Here is a tiny trained network, its code and every weight. The questions are about switching its units off for an input and a class, where a switched-off unit gives its printed mean instead of its output.

import numpy as np


def w(rows, s, z=0):
    codes = np.array(rows[::2]) - 128.0
    scale = np.full(codes.shape[1], s)
    scale[-1] = z or s
    return codes * scale


def norm(h):
    return h / np.sqrt((h * h).mean(-1, keepdims=True) + 1e-5)


def f(y):
    return y / 2 * (1 + np.tanh(0.7978845608 * (y + 0.044715 * y**3)))


def log_softmax(a):
    a = a - a.max(-1, keepdims=True)
    return a - np.log(np.exp(a).sum(-1, keepdims=True))


def net(x, mask):
    res = np.array(x, float).reshape(1, 6) / 4 @ E
    u = 0
    for l in range(2):
        y = f(norm(res) @ A[l][:, :-1].T + A[l][:, -1])
        res = res + np.where(mask[u : u + 3], y, B[l][:, -1]) @ B[l][:, :-1]
        u += 3
    return log_softmax(norm(res)[-1] @ U[:, :-1].T + U[:, -1])


A, B = {}, {}
E = w([
[124,108,134,188,7,140,24,159,15],'x0',
[19,224,117,154,149,72,143,198,88],'x1',
[48,111,169,68,43,76,83,2,165],'x2',
[92,45,148,119,108,11,89,93,135],'x3',
[114,193,141,214,84,196,76,68,221],'x4',
[83,85,133,111,85,108,169,209,176],'x5',
],0.0081)
A[0] = w([
[60,222,93,113,146,80,108,151,117,3],'0.n0',
[167,116,173,8,152,140,200,106,113,236],'0.n1',
[115,182,145,184,118,130,119,87,203,136],'0.n2',
],0.012,0.0029)
B[0] = w([
[207,102,3,68,101,99,119,191,200,193],'0.n0',
[147,175,92,142,104,108,107,13,113,254],'0.n1',
[146,165,83,142,164,95,171,95,173,218],'0.n2',
],0.015,0.0074)
A[1] = w([
[239,197,171,169,211,184,191,182,98,230],'1.n0',
[254,118,137,150,106,117,94,11,208,226],'1.n1',
[107,168,52,179,203,63,204,29,217,252],'1.n2',
],0.0089,0.0036)
B[1] = w([
[74,132,160,83,145,58,92,139,114,166],'1.n0',
[107,160,53,83,137,120,162,122,101,245],'1.n1',
[86,169,86,124,152,83,155,89,4,251],'1.n2',
],0.014,0.017)
U = w([
[255,103,34,80,138,141,129,107,186,179],'0',
[64,126,169,125,167,55,81,125,118,185],'1',
[87,117,141,97,117,127,128,122,108,188],'2',
[69,131,158,114,136,95,101,118,113,165],'3',
[177,134,123,143,191,104,135,98,109,78],'4',
[117,135,138,195,78,137,82,98,86,134],'5',
[201,145,223,197,143,201,165,78,227,3],'6',
],0.0086,0.0058)

Each question gives the input, the list of numbers given to net, and the class t.
The units are the neurons (one row each of A and B). Each row of codes is followed by its name. A weight is (code - 128) times the scale printed after its matrix; where a second scale follows, it is the last column's (A, B and U).
mask holds one flag per neuron, layer by layer. A switched-off neuron (its flag False) gives its mean, the last column of its row in B, instead of its output. The means were averaged over made-up inputs and are rounded, as every weight is.
A unit's drop is (log p(t) with every unit on - log p(t) with that unit switched off) / (log p(t) with every unit on - log p(t) with every unit switched off).
The circuit of an input: a set's keep is (log p(t) with only the set's units on - log p(t) with every unit switched off) / (log p(t) with every unit on - log p(t) with every unit switched off). Starting from all 6 units, units are removed one at a time, each time the one whose removal leaves the highest keep (on an exact tie, the one counted first), for as long as the keep stays at least 0.8.
circuit, biggest first: the units of the circuit, biggest drop first
k most important neurons: the k neurons with the biggest drops, biggest first
k most important neurons of layer l: the k neurons of layer l with the biggest drops, biggest first
drop of u: that unit's drop, to one decimal
input [4,0,-7,4,-3,0], class 1: circuit, biggest first : 1.n0, 0.n0, 1.n1, 0.n1
input [-4,8,7,-8,-4,5], class 0: 2 most important neurons : 0.n0, 1.n0
input [-7,-4,-8,-6,-3,0], class 1: circuit, biggest first : 1.n0
input [-3,2,-8,2,4,-4], class 1: circuit, biggest first : 1.n0, 0.n1
input [6,-1,0,3,-2,-3], class 5: 4 most important neurons : 1.n1, 0.n0, 1.n0, 1.n2
input [4,3,-8,-6,-6,3], class 1: 2 most important neurons : 1.n0, 1.n1
input [0,8,1,-7,-1,4], class 0: 2 most important neurons : 0.n0, 1.n2
input [3,8,5,8,-4,4], class 0: 3 most important neurons : 0.n0, 1.n2, 1.n0
input [7,3,-7,-7,3,3], class 1: 3 most important neurons : 1.n0, 0.n1, 1.n1
input [3,2,-6,-5,-1,6], class 1: circuit, biggest first : 1.n0, 1.n1
input [-2,-3,-8,4,8,4], class 1: circuit, biggest first : 1.n0, 0.n1
input [8,8,6,2,5,2], class 0: circuit, biggest first : 0.n0, 1.n2
input [5,-6,-8,-6,-7,5], class 1: circuit, biggest first : 1.n0, 0.n0
input [1,-1,-8,-7,-7,-8], class 1: 2 most important neurons of layer 0 : 0.n0, 0.n2
input [1,5,-2,1,1,-4], class 0: most important neuron of layer 0 : 0.n0
input [2,8,-6,8,2,1], class 0: drop of 0.n0 : 1.2
input [3,6,2,6,5,4], class 0: drop of 0.n0 : 1.3
input [-3,1,-8,-5,3,2], class 1: drop of 0.n1 : 0.1
